Each row is followed by its class.
[ -20   67 -296  -75   81  104 -200 -397 -537  350 -485  -52  237  100
 -183  -59  -27  164   97 -137   41   79 -181 -317   76  184   70 -140
  -25  249   86  -95 -143   16 -189  -29  -79   68 -116 -190  187 -161]  fufa
[  26   27 -471 -256 -111  154 -181 -146 -581  197 -130 -152  243 -112
 -279 -285   98  135  -77 -144  237   66 -105  -44  201 -164 -120   10
  214  -89  -43 -297  -49    6 -227  204  114  -25  133   37 -264 -209]  boted
[-219  261  254  103  -87   39  -43 -320  -16 -170 -399  -65   38  -25
  153  -33 -277  392  -19  347  262  -80    3  -63 -315  242    8    3
  -84   33  -18  182 -360  -90  416  -74  120   68 -525 -419  596 -332]  boted
[ -60  290    0  -45  -25   33 -144 -277 -242  -19 -107 -129  134 -133
 -106 -165  -35  250 -150  164  283  -22   27   37   33   44   10    5
  103  -74  -96   12 -114  -39  205   89  144  -23 -228 -179  177 -227]  Las
[ -13   35  165   96   17  -30   85   58   97  -99  -77   28   -4  100
  254  100  -90   21   89   61  -11  -23  -11  -66 -193  194  -29   22
  -89   23   92   63 -104  -50   54 -119  -40   43  -93  -49  194   31]  pava
[ -25   41    8  -50  -96  -94   38   -8  172 -103  340  121   -1 -193
   86  -49  -58  -58 -121    0   17  -86   66  285   56 -137   52   68
   82 -202 -106   76  -75   46  -38  130  148   32 -184   88   72  -29]  giku
[ -19 -373  -74  -21   40   26  -63  244 -126  311 -427   45   22  458
   94  161   96 -217  329 -252 -143  153 -221 -517  -76  366    7  -24
 -362  265  166 -139  -48  -12 -409 -313 -291   80  194  -52   -5  151]  gimil
[  38  -40   29  128  -63   92   63   56   12 -186 -291 -270   59   52
    9  -11  135  179   71  215  332   -4  150  -51 -144   16 -140  -64
   32 -144  120  -33  -62   19  445   -7   32  -36  129 -150  -53    0]  fufa
[  65 -204 -156  -28   58  -55   18   73  -26  123  146   66   40   -2
 -224   50  216 -175   28 -171  -47   29    6    0  199  -97   37  -84
   31  -92    0  -50  180   68 -144  123  -44  -72  290  204 -251  152]  pava
[  62  253  -35 -111 -193    5  139  248  107 -138  449    2  -53 -206
  208 -162 -128   10 -213    5   68  -27   96  332   32 -203 -245  231
  202 -300 -111 -182   11  -70  -80  176  181 -114  114  313 -260 -161]  Sol
[ -41  274   84  -37   -6  -84   40 -233  139  -42  289  206  -45 -211
  100   17 -190   47 -136   21  -64 -106  -35  179   47  -35   82    9
  102  -28 -142  184  -29  -12   34  149  139   34 -254   74  174 -104]  bolit
[-161  281  362   91 -163 -135  244  171  588 -356  594  171 -257 -197
  336   76 -120   43 -184  311   99 -130  138  356 -135   30  -44  188
   40 -343 -167  197  -72  -68  271  122  232 -102 -202  156  184 -123]  fufa
[ -81  106  164   -2 -135  -76   70    0  254 -218  229   48  -48 -180
  116  -49  -80   31 -117  179  110  -95  157  243  -52  -92    6  143
   67 -213  -79   91 -154   18  165   80  185  -21 -290   15  198  -89]  fufa
[ 194 -327  -98  105   71   27   89  261  -71   30 -341 -270   56  133
 -140   78  323  -77  150  -15  138   63  101 -150   -7  -47 -114 -126
   14  -63  212 -164  136   70  199  -47 -102  -24  463   -3 -395  239]  Sol
[ 173 -164 -455 -152 -110   27  -73  253 -352  247   60  -80  212   25
 -174 -120  227   27   -9 -289  151  166  -77  -53  264 -151 -170  -62
  105 -206   46 -386  112   62 -404  148  -43  -59  468  283 -553   27]  giku
[-203   57  137  -50   32   23 -143 -247 -174  135 -304  209    8  253
  293   39 -278  -50  129  -15 -213    5 -251 -280 -214  394  161  134
 -264  345   -1   59 -295 -107 -308 -284  -56  172 -517 -267  632 -129]  Sol
[-100  269 -175 -189   45 -213  -36 -278  -25  141  592  385  107 -224
  -51  -10 -134 -259 -171 -316 -309 -114 -163  289  274 -124  198   56
  168   -5 -136  138   82    1 -427  297  159   39 -246  268  111  -93]  boted
[ 119  -83  -68   75  161   37    4 -102  -49   23 -117 -168  -34  -36
 -305   33  175  -48    9  -40  -17  -20  102   10  118  -71   66 -121
   76   86   89  -17  195   22  242   58  -95  -24  293  -12 -258  163]  giku
[ 103 -395   23  -27  136 -100  -20  117  154  148  -40  215  -64  245
   17  210   41 -388  206 -296 -385   47  -46 -165   88   38  160   -4
 -239  233   93   66    0   71 -414 -220 -173   96  -52   32   62  322]  fufa
[ -68  149   -2  -66  107  -15  -77 -328 -172  186 -105  160   71   50
   50   42 -164   12   31  -81 -100   -8 -169 -112   -1  222  154  -16
  -76  207  -33  122 -125  -46 -219  -51    5   98 -304 -133  320 -105]  Las
[ 100    3   92   86 -115  -12  184  327  278 -212  188  -67  -88  -61
  206   24    9   83  -58  151  157  -22  178  130 -107  -69 -205   66
   67 -238   24  -42  -18    1  208    8   58  -61  191  140 -181   16]  gimil
[  72  -63  318   56   28 -196  137  240  451  -93  416  299 -162   19
  355  208 -179 -308  -25  -96 -303  -71   73  170  -53  -21   23  182
  -64   80   38  172   25  -58 -198 -149  -10   25 -142  255  125  193]  rebu
[  94 -134   51   25   86  -51   42   97  107   22    8    6 -132   27
  -62   88   55 -141   25  -75 -163   -4   88    6   34   22    9   11
  -45   80   79  -13   85  -13  -29  -53  -73  -27  163   88 -108  154]  boted
[ -62  -87  156  110   29  -67  136  105  313 -116   90   52 -154   51
   72  151  112  -81   58   79   48  -39   70   50 -105  100   48  -31
 -106 -107    6  107   28   10  202   -7   30  -29   57  -16   52   88]  Las
[-105  -42  260   36  -96  -91   67  113  342 -170  124  183 -108   37
  325   72 -216  -60    6  131  -36  -65   42   66 -188  136   46  140
 -199  -58  -96  132 -269  -15  -45 -131   73   76 -373 -125  421  -28]  gimil
[  -4   43   10  132  164  -17   68 -366  -68  -71 -270 -149   89 -102
 -270   38  186   61   33   99   78  -98  104   10   11  -36  159 -225
   98   52   87  181   66   46  514  133   59    8   35 -193   94   68]  Sol
[ -58  242  -75 -138 -142   69  -86   21 -227   88   68   91   75   31
  278 -157 -309   58  -76  -71  -20   53 -118    8  -88  174 -161  218
  -34  -20  -50 -234 -223 -143 -402  -30   34    7 -190   60  167 -246]  pava
[  40 -128   43    6 -130  -26   45  159  117 -113   73  -46  -41  -99
   75  -51   66   54  -58  142  162   -6  148  139  -55 -109  -38   36
   10 -277  -39  -63 -125   50   90   40  120   -1  -24    2   -4   29]  bolit
[   8 -423  199  172   76  -32  137  145  267 -146 -315 -104 -171  138
  -65  162  248  -84  189  208   47   16  176 -118 -147  115  103 -104
 -214  -40   83   55  -64  101  340 -163  -59   42   95 -243   87  258]  Sol
[ -37 -232  294   13   29  -80  103  262  419  -86  336  302 -302   87
  259  209  -88 -346   24  -37 -319  -34   13   35  -95   30   46  214
 -133   83  -10  109   52  -47 -201 -178  -87  -14 -105  171   57  197]  pava
[ -40  222  -42  -22  -59   67  -13 -205 -115 -103  -20 -133   12 -178
 -113 -170  -60  167 -134  117  159  -56  130  152   11  -59  -71   21
  139  -78  -60  -63  -59  -43  262  158  130  -69  -12  -61   20 -176]  boted
[-258   86   79  -28   98  -89 -161 -372 -151  142 -191  255   69  189
   83   98 -178 -103  120  -59 -170  -24 -255 -200  -81  423  271  -17
 -283  290  -49  155 -210  -73 -244 -107   -9  165 -438 -266  664  -99]  boted
[-121  278  -41  -47   74   57 -140 -480 -301   72 -229  -28  109  -31
 -135 -110 -111  100  -36  -14   -9  -51  -71  -55   -3  158  142  -44
   -7  153  -55   14  -97  -80   88   79   49   33 -181 -202  325 -168]  bolit
[  85 -263  150  131   30  -85  242   90  406 -249  105 -105 -173 -198
 -250   68  343  -60  -37  223  136  -94  345  244   65 -248   91 -104
   92 -287  -21  131  108  137  547  150  122  -77  251   23 -177  242]  Sol
[-102   90   83   44 -112   86  -11   90  -96   20 -241   15    0  138
  310  -18 -224  294   66  198  156   65 -104 -213 -278  375 -140   81
 -151  -29   12 -116 -274  -70  -61 -171  -47   36 -205 -155  311 -217]  pava
[ -41  -98    9   66   48  -64   59  -89  111  -28   62   16  -47  -64
 -174   63  200  -38    3   29   68  -37   58   36   91  -10  113 -131
    6  -77  -28  107   88   65  190   98   14  -36  142   13  -44   91]  giku
[ 137  116  -59 -122 -120  -68   30  278   98 -121  464    8   11 -253
  -17 -118   34    3 -233  -15  144  -25  135  354  192 -286 -166  131
  260 -310 -134 -103  151   -2  -17  215  158  -63  140  325 -363  -52]  rebu
[ 179 -281  251  138  151 -160  270  356  490 -139  218   89 -203   61
   89  278  175 -314   96  -69 -210  -57  135   90    1 -118   35  -16
  -39    2   95  142  225   42  134  -67  -57  -16  300  190 -218  392]  Sol
[-128  287  414  117 -176  -58  240  191  478 -342  233  103 -218 -119
  507   61 -297  245 -117  403  173 -109   90  217 -322  141 -137  170
  -26 -243 -117  120 -222  -83  351  -22  199    3 -313  -34  349 -205]  Sol
[  22 -107  -34  122  101   84   13 -145 -109   65 -465 -140   15   71
 -200   81   97  210  131  174  150   22   14 -275  -74  168   58 -189
  -62  117   94    7  -33   49  322  -52 -111   51  100 -247   48    0]  gimil
[  88  -78 -145 -189  -27  -37 -194  169 -293  278   69  163  132  132
   90  -50 -129 -187  -20 -311 -209  126 -165 -150  130   65  -94  180
  -43  114   11 -238  -40  -55 -699 -129 -122   30  -84  181  -56  -10]  pava
[  17  -62  126  135   18    9   77   72   99  -94 -245  -81    7  168
  153  131  -21   16  124   71   57  -21   26 -140 -212  164  -19  -26
 -105   81  142   62  -74  -32  213 -135  -57   68   -1 -152  114   51]  gimil
[  60  168  -19 -108 -141  -42    9  187   34  -98  379  -36  -31 -256
   46 -142   17  101 -269   72  193  -37   85  289   90 -182 -151  115
  211 -359 -170  -83   36  -26   20  204  219  -95   59  211 -207 -108]  bolit
[   0  -88  172   39   25 -174  218   -8  559 -241  709  286 -201 -329
   93  113  -47 -366 -140 -108 -334 -220  187  530   41 -403  112   39
  140 -178 -161  313   96  110   13  185  177  -45 -169  206    1  163]  pava
[ -12 -115  244  156   59  -17   34   98  140  -41 -359   26  -16  332
  299  194 -118  -15  216   91  -29   26  -44 -301 -282  361   45   -3
 -317  207  151  110 -197  -48   49 -334 -142  128 -140 -253  360   80]  gimil
[-112  167   19  -42 -258   42   93  -17  113 -316  161 -180   21 -329
  -19 -258   56  296 -213  352  488  -59  255  347  -64 -217 -125   69
  181 -521 -153   -9 -204   34  444  253  333  -92 -145  -87   32 -253]  Las
[ -50  -46   87  -68   14  -57  -23   51  145  -26  230  236 -129   10
  166   89 -124 -201  -21  -82 -226  -45  -72   63  -15   11   40  136
  -54  104  -48   58  -31  -53 -222  -63   13   55 -188   74  133   29]  boted
[ -19 -171  -34   35   71  106  -24 -183 -107  -35 -296 -161  -46  -25
 -256    5  238   58   57  115  130  -25   46 -120  -16  -56  104 -132
   25   14   26   46   57   43  373   43   -9    4  106 -206  -55   59]  bolit
[  82 -238  -46   96  291  -75  -70 -328 -108  171 -354  -35   88  152
 -346  187  211 -171  203 -221 -123   -5  -24 -227  167   44  268 -247
  -66  340  190  156  149   76  100  -69 -200   70  143 -123  -34  331]  giku
[ 216 -465 -111  -22   92  -46   23  358   58   63  -30  -32   -6   95
 -196   81  268 -230  107 -156  -66   96  108  -34  150 -132   16  -37
  -64  -46  114 -138  156  100 -146  -54 -118    2  367  135 -372  331]  rebu
[-200   70  423   92  -38 -107   68 -135  392 -224   98  230 -212  -45
  342   86 -203   12  -13  272 -103 -123   58  117 -257  211  204   81
 -212  -29 -134  295 -273  -32  182 -107  112   95 -528 -226  639  -21]  bolit
[  15 -116  136   10   90  -65 -105   78  -76  196 -293  231   47  475
  443  213 -262 -227  264 -250 -408   88 -282 -400 -208  434   91   62
 -397  408  179    5 -176 -105 -593 -423 -244  222 -261  -91  428  146]  bolit
[   1  142 -355 -182   83   75 -212 -344 -540  353 -166  -19  233  -16
 -243 -138  -42  -42  -49 -309 -131   45 -177 -122  189   16   77  -39
   75  233   13 -152  -28  -29 -328   84  -35   67  -19  -60  -43 -109]  gimil
[ 160  -68 -251  -80  120   76  -57  -69 -237  139  -96 -112   73    2
 -291  -66  167  -57    7 -219  -27   64   34  -14  216 -136   -6  -86
   60   62   42 -140  143   23  -96   83  -68  -47  318   68 -346  111]  Las
[  -5   31   18    7  -10   27  -80   24 -173   97 -312   -7  123  269
  246   50 -100   29  151  -63  -17   77 -127 -266 -148  291  -35   50
 -163  173  159  -77 -195  -71 -201 -227  -99   97 -154 -114  226  -33]  fufa
[  11  152  123   15 -127  -38  174  264  253 -165  272   67 -108 -128
  236   -7 -115  133 -109  194  128  -24   69  163  -79    1 -163  118
   77 -246  -98  -47  -29   -8  111   66  128  -38   -2  156  -57 -115]  Sol
[  35   -2  110  -22  123  -84   47   25  178    2  201  166 -146    6
   45  105  -82 -255  -21 -133 -313  -57   12   94   41    4   75   87
  -41  145   12   68   89  -61 -146  -31  -44    2   15  114    4   99]  boted
[  73  -76  -10   62  116  -48    6 -120  -43   21 -136    5   98   30
  -83   83   92  -94   83 -112  -28  -40   24  -13   27   16   84 -104
    2  116   83   81   43   12   74    4  -29   44   69  -24   41  116]  rebu
[ -66 -124  148   27  -46  -46   25   20  181  -79  -39   73  -62   31
  106   57  -12  -49   52  111  -11  -11   83   -6  -77  115   70   45
 -150  -34   -3   44 -201   24   13  -91   30   39 -232 -107  292   39]  fufa
[  43 -200  201   35   63  -63  -60  272  107  101 -143  130 -113  326
  201  198 -100 -176  112  -61 -237   85  -59 -301 -102  324   45  113
 -294  253   82  -13  -61  -60 -261 -364 -206  119 -128  -71  177  125]  gimil
[-120  -53  -83  -12    5   18  -69 -122 -191  147 -183   65  107  132
  -22    4   28    2  100  -66    1   45 -132 -187  -44  218   61  -46
 -117   40   18  -31  -91   -5 -131  -21  -56   29  -53 -111  189  -68]  pava
[ 172 -270 -186 -128 -186   -4  -24  498  -81   63   58    3   76   99
  189  -83   -2  -78   32 -157   41  151   17   -5    4  -72 -209  166
  -61 -182   70 -356 -124   18 -472  -97  -10   20  115  192 -234   53]  rebu
[-131  -70   12  -53  -97  119  -86  -39 -178   -1 -244  -30    2   66
   64  -76  -61   94   37   99  136   39  -34 -132 -151  129  -56   76
  -83   41  -24  -93 -179  -57    1 -107   16   26 -169 -199  198 -140]  rebu
[  63 -343  -40  107   54   41  -31  -49  -57  -21 -374 -200   59   27
 -275   15  271   90  126  112  175   35  132 -108    5  -21  100 -217
  -75  -47   73    2  -42  121  304  -30  -52   55  107 -253  -46  162]  giku
[  -2 -155  225   87  128  -67   27  110  183   25 -135  174  -76  308
  324  248 -125 -230  201 -100 -228   12  -81 -186 -209  275   61   56
 -277  235  141  113  -84  -60 -185 -311 -147   95 -161  -85  255  172]  Las
[  44  -48  -13   32   57   36  -68   14 -115   42 -190  -93   41   68
  -99   25   54   29    0   37   48   29   -6 -141    1  121  -16  -40
  -37   75   16  -50   -4  -20   75  -51  -68   30   56 -136  -12   11]  gimil
[ -46  236  230   30  -58  -33   42   32  237 -160  266  149 -163  -38
  357   23 -328   87  -92  110  -57  -60   32  165 -135  110  -27  190
  -59   -5  -76   26 -152 -118  -32  -88   54   22 -268   40  245 -113]  giku
[ -26  174   -1  152   69   54  131 -440   87 -232  -16 -232   -7 -396
 -451  -72  230  336 -147  325  402 -171  237  244  113 -259  127 -278
  320 -186 -102  278  142  125  899  357  192  -72  128 -138 -116  -61]  giku
[ -92  334  223   25  -81  -78  122  -46  279 -161  336  203 -137 -197
  303   29 -261  168 -157  210   24 -108   -6  203 -129  110   11  106
   39 -156 -153  155 -131  -59  109   86  168   18 -299   51  292 -193]  bolit
[ 127 -172 -256   64  100  -49  101  105  117    1  244 -169  -18 -315
 -499    7  491 -127 -102  -37  140  -65  214  260  286 -415   -7 -213
  285 -275  -14   21  390  177  403  354   66 -124  607  280 -677  188]  gimil
[ -14 -206  142   47  -83  -32   29  164  178 -110  -41  -12  -69   54
   98   33   20    3   51  143  112   27   81   -7 -101   46   17   48
 -116 -117   11  -18 -136   31   79  -98    0   33  -81  -97   82   80]  giku
[-183    6  322  199  -84  -20  169  117  358 -260  -61  -67 -182   11
  117  105   64  151   11  429  272  -54  130  -25 -272  272   14    7
 -148 -189  -42  137 -115  -24  532  -34   67  -41  -25 -193  248  -74]  gimil
[ 164 -165  -26   53   85   22  -19   98  -25  -33 -103 -217  -17  -42
 -315   27  321   -2  -23   76  141   21  172   -3  160 -141  -19 -112
  100  -75   36  -41  198   69  273   58  -45  -83  304   13 -334  167]  fufa
[  93 -226 -204 -125  -95   -3  -84  116 -196   91  -75  -41  145  -36
 -124 -120  108  -24   15  -78   95   84   76   14  104 -144  -24   22
   24 -126   35 -213  -74   79 -196   22   31   41   40   53 -121   26]  rebu
[ -76 -123  -50  -49   -2  127 -105 -155 -191   40 -259  -61   13   62
 -131  -45   81   51   74   57  113   25  -40 -172   -4   64   57  -18
  -30  102   12  -55  -34  -17   86  -48  -59   29   -4 -140   39  -26]  giku
[ -42  150 -104 -128   -7 -129   -7  -72   48   58  466  198   68 -166
  -48  -19   10 -219 -148 -231  -88  -67  -42  258  217 -155   59   49
  123 -118 -116   66  117    2 -219  234  148  -42  -51  258 -105  -20]  Las
[ 238  -79 -288 -149   62  -64  -53  127 -146  163  329  -17   99 -141
 -281  -53  226 -219 -156 -314  -63   42   40  178  376 -345  -50    1
  245 -107   -5 -127  279   55 -274  202   31  -63  313  332 -585  162]  Las
[  51  -44    6  -65   -2  -67   61  131  130   77  164  175  -87   26
  146   78 -126 -104   19  -89 -135    0  -55   -5   30   55  -23   98
  -23   43    9   -8  -23  -18 -277  -44  -10   32  -34  167  -13    6]  boted
[ -94  283   69   41  -82    3   33 -261    8 -143  -29  -66  107 -140
  109  -79 -138  184  -97  146  187 -120   41   84 -107   35   -2   15
   87  -51  -25  153 -181  -36  325   93  170   26 -253 -167  274 -194]  gimil
[-112  -11  245  121  -24  -83  119  164  335 -157  123   79 -156   50
  182  139   35   21   21  186  111  -13   74   52 -149  200    4   28
 -161 -163  -37  108  -51  -20  184  -54   40  -39  -23  -11  150   17]  Las
[   5 -266 -110   52  104  -12  -68 -210 -130  -11 -367 -184  116  -20
 -408  -26  306  -14   92   63  129  -16  121  -60  103  -70  173 -221
  -13   -9   56   68    6  150  312   75   -5   40   98 -227   11  155]  boted
[ -79 -270   99   58  109   42  -23  -62   71   -9 -287   15 -140  167
  -75  129   78  -75  162   52  -78    4  -20 -209 -106  124  100  -47
 -164  193   71   83  -34    6  139 -167 -108   52  -22 -221  135  118]  boted
[ 109 -229   26   16  148  -46  114  136  186  104   44  133 -123   76
  -10  189  100 -178  109 -129 -150   20    8  -67   40   31   52  -49
  -61   76   68   75  110   45 -115  -80 -102    4  150  110 -166  203]  Las
